Here is a tiny trained network, its code and every weight. The questions are about switching its units off for an input and a target symbol, where a switched-off unit gives its printed mean instead of its output.

import numpy as np


def w(rows, s, z=0):
    codes = np.array(rows[::2]) - 128.0
    scale = np.full(codes.shape[1], s)
    scale[-1] = z or s
    return codes * scale


def f(y):
    return y / 2 * (1 + np.tanh(0.7978845608 * (y + 0.044715 * y**3)))


def softmax(a):
    e = np.exp(a - a.max(-1, keepdims=True))
    return e / e.sum(-1, keepdims=True)


def log_softmax(a):
    a = a - a.max(-1, keepdims=True)
    return a - np.log(np.exp(a).sum(-1, keepdims=True))


def net(x, mask):
    ids = ['αβγεζηθλμξπστφψω'.index(c) for c in x.split()]
    T = len(ids)
    res = E[ids] + P[:T]
    u = 0
    for l in range(3):
        r = res
        for j in range(2):
            rows = slice(2 * j, 2 * j + 2)
            q, k, v = (r @ M[l][rows].T for M in (Q, K, V))
            z = softmax(np.where(np.tri(T) > 0, q @ k.T / 2**0.5, -1e9)) @ v
            o = O[l][rows]
            res = res + np.where(mask[u + j], z, o[:, -1]) @ o[:, :-1]
        u += 2
        y = f(res @ A[l][:, :-1].T + A[l][:, -1])
        res = res + np.where(mask[u : u + 4], y, B[l][:, -1]) @ B[l][:, :-1]
        u += 4
    return log_softmax(res[-1] @ U[:, :-1].T + U[:, -1])


Q, K, V, O, A, B = {}, {}, {}, {}, {}, {}
E = w([
[71,198,109],'α',
[129,149,81],'β',
[237,76,208],'γ',
[128,141,84],'ε',
[156,121,47],'ζ',
[55,99,65],'η',
[124,143,93],'θ',
[129,144,90],'λ',
[210,206,209],'μ',
[125,142,80],'ξ',
[119,169,89],'π',
[121,142,86],'σ',
[121,147,93],'τ',
[181,1,144],'φ',
[142,214,172],'ψ',
[148,95,34],'ω',
],0.0054)
P = w([
[148,116,122],'0',
[135,119,17],'1',
[154,118,15],'2',
[175,123,14],'3',
[187,126,10],'4',
[189,126,13],'5',
[201,127,2],'6',
],0.003)
Q[0] = w([
[194,96,4],'0.h0',
[194,95,2],'0.h0',
[44,189,221],'0.h1',
[211,67,32],'0.h1',
],0.0072)
K[0] = w([
[222,70,255],'0.h0',
[221,69,253],'0.h0',
[35,212,32],'0.h1',
[220,45,226],'0.h1',
],0.0063)
V[0] = w([
[64,253,119],'0.h0',
[221,234,195],'0.h0',
[215,11,145],'0.h1',
[19,115,52],'0.h1',
],0.0053)
O[0] = w([
[65,227,94,123],'0.h0',
[183,211,229,12],'0.h0',
[207,39,170,121],'0.h1',
[53,109,3,254],'0.h1',
],0.006,0.0013)
A[0] = w([
[71,191,53,252],'0.n0',
[254,62,145,248],'0.n1',
[214,4,107,215],'0.n2',
[77,71,54,195],'0.n3',
],0.0061,0.0038)
B[0] = w([
[95,178,12,255],'0.n0',
[241,102,137,183],'0.n1',
[204,56,99,199],'0.n2',
[88,96,2,228],'0.n3',
],0.0057,0.0051)
Q[1] = w([
[89,151,238],'1.h0',
[166,105,18],'1.h0',
[144,133,5],'1.h1',
[109,124,254],'1.h1',
],0.0068)
K[1] = w([
[45,182,12],'1.h0',
[211,74,244],'1.h0',
[189,113,254],'1.h1',
[70,141,1],'1.h1',
],0.0067)
V[1] = w([
[46,234,89],'1.h0',
[217,110,190],'1.h0',
[205,163,176],'1.h1',
[80,253,135],'1.h1',
],0.0067)
O[1] = w([
[93,189,28,65],'1.h0',
[194,138,254,66],'1.h0',
[219,188,254,43],'1.h1',
[125,232,49,3],'1.h1',
],0.0053,0.0029)
A[1] = w([
[175,79,231,187],'1.n0',
[203,251,101,252],'1.n1',
[191,109,222,164],'1.n2',
[2,194,62,177],'1.n3',
],0.0047,0.0039)
B[1] = w([
[105,131,189,175],'1.n0',
[203,255,95,165],'1.n1',
[101,150,190,165],'1.n2',
[55,163,105,255],'1.n3',
],0.0057,0.0079)
Q[2] = w([
[75,187,58],'2.h0',
[182,68,198],'2.h0',
[179,249,100],'2.h1',
[182,254,100],'2.h1',
],0.0028)
K[2] = w([
[163,87,181],'2.h0',
[93,168,75],'2.h0',
[231,186,255],'2.h1',
[229,188,251],'2.h1',
],0.0044)
V[2] = w([
[114,253,104],'2.h0',
[19,205,88],'2.h0',
[218,223,162],'2.h1',
[220,217,166],'2.h1',
],0.0048)
O[2] = w([
[70,255,161,189],'2.h0',
[28,156,163,254],'2.h0',
[220,228,144,51],'2.h1',
[219,215,145,44],'2.h1',
],0.0045,0.0084)
A[2] = w([
[142,18,75,251],'2.n0',
[2,130,149,232],'2.n1',
[138,14,78,247],'2.n2',
[118,82,241,178],'2.n3',
],0.0043,0.0024)
B[2] = w([
[190,4,27,210],'2.n0',
[15,117,247,255],'2.n1',
[184,1,34,212],'2.n2',
[51,130,221,168],'2.n3',
],0.0042,0.0084)
U = w([
[27,218,178,141],'α',
[144,146,100,99],'β',
[131,142,248,171],'γ',
[145,139,110,39],'ε',
[209,93,45,189],'ζ',
[22,43,118,99],'η',
[144,141,108,64],'θ',
[154,141,105,64],'λ',
[252,229,114,251],'μ',
[143,136,101,119],'ξ',
[111,182,125,174],'π',
[139,138,110,46],'σ',
[141,146,108,96],'τ',
[155,32,171,85],'φ',
[171,217,115,199],'ψ',
[211,50,30,128],'ω',
],0.0032,0.0027)

Each question gives the input, a string of symbols that net reads in full, and the target symbol t.
The units are the heads (2 rows each of Q, K, V and O) and the neurons (one row each of A and B). Each row of codes is followed by its name. A weight is (code - 128) times the scale printed after its matrix; where a second scale follows, it is the last column's (O, A, B and U).
mask holds one flag per unit, layer by layer, with each layer's heads first. A switched-off unit (its flag False) gives its mean, the last column of its rows in O or B, instead of its output. The means were averaged over made-up inputs and are rounded, as every weight is.
A unit's drop is (log p(t) with every unit on - log p(t) with that unit switched off) / (log p(t) with every unit on - log p(t) with every unit switched off).
unit that matters most: the unit with the biggest drop
k most important neurons: the k neurons with the biggest drops, biggest first
top k neurons in layer l: the k neurons of layer l with the biggest drops, biggest first
drop of u: that unit's drop, to one decimal
input η ξ η ε, target η: unit that matters most -> 2.h1
input μ ω α η η τ α, target μ: 2 most important neurons -> (1.n1; 0.n3)
input η ω π, target η: top 2 neurons in layer 1 -> (1.n3; 1.n1)
input α ζ γ, target γ: 2 most important neurons -> (0.n1; 0.n2)
input φ ω γ α, target γ: 2 most important neurons -> (0.n1; 1.n2)
input α γ τ θ, target γ: 2 most important neurons -> (0.n1; 0.n0)
input η β ζ η, target η: top 2 neurons in layer 1 -> (1.n3; 1.n1)
input α η π ξ β, target α: top 2 neurons in layer 1 -> (1.n3; 1.n1)
input η η λ φ, target φ: top 3 neurons in layer 0 -> (0.n2; 0.n1; 0.n0)
input α θ η, target α: top 3 neurons in layer 0 -> (0.n2; 0.n1; 0.n0)
input η η α η ω, target η: top 2 neurons in layer 1 -> (1.n3; 1.n1)
input η ω γ γ η ξ, target γ: drop of 0.n1 -> 0.3
input φ γ α η ω ω, target φ: drop of 1.h0 -> 0.4
input γ ζ γ η α η, target γ: unit that matters most -> 1.h0
input ω τ φ, target φ: drop of 1.h1 -> 0.2
input α η θ ζ π η α, target α: drop of 0.n2 -> 0.2
input φ τ π α γ λ, target φ: top 2 neurons in layer 0 -> (0.n2; 0.n1)
input η ω η β, target η: top 2 neurons in layer 1 -> (1.n3; 1.n1)
input π ε γ, target γ: top 3 neurons in layer 0 -> (0.n1; 0.n2; 0.n0)
input ω φ β, target φ: unit that matters most -> 1.h0
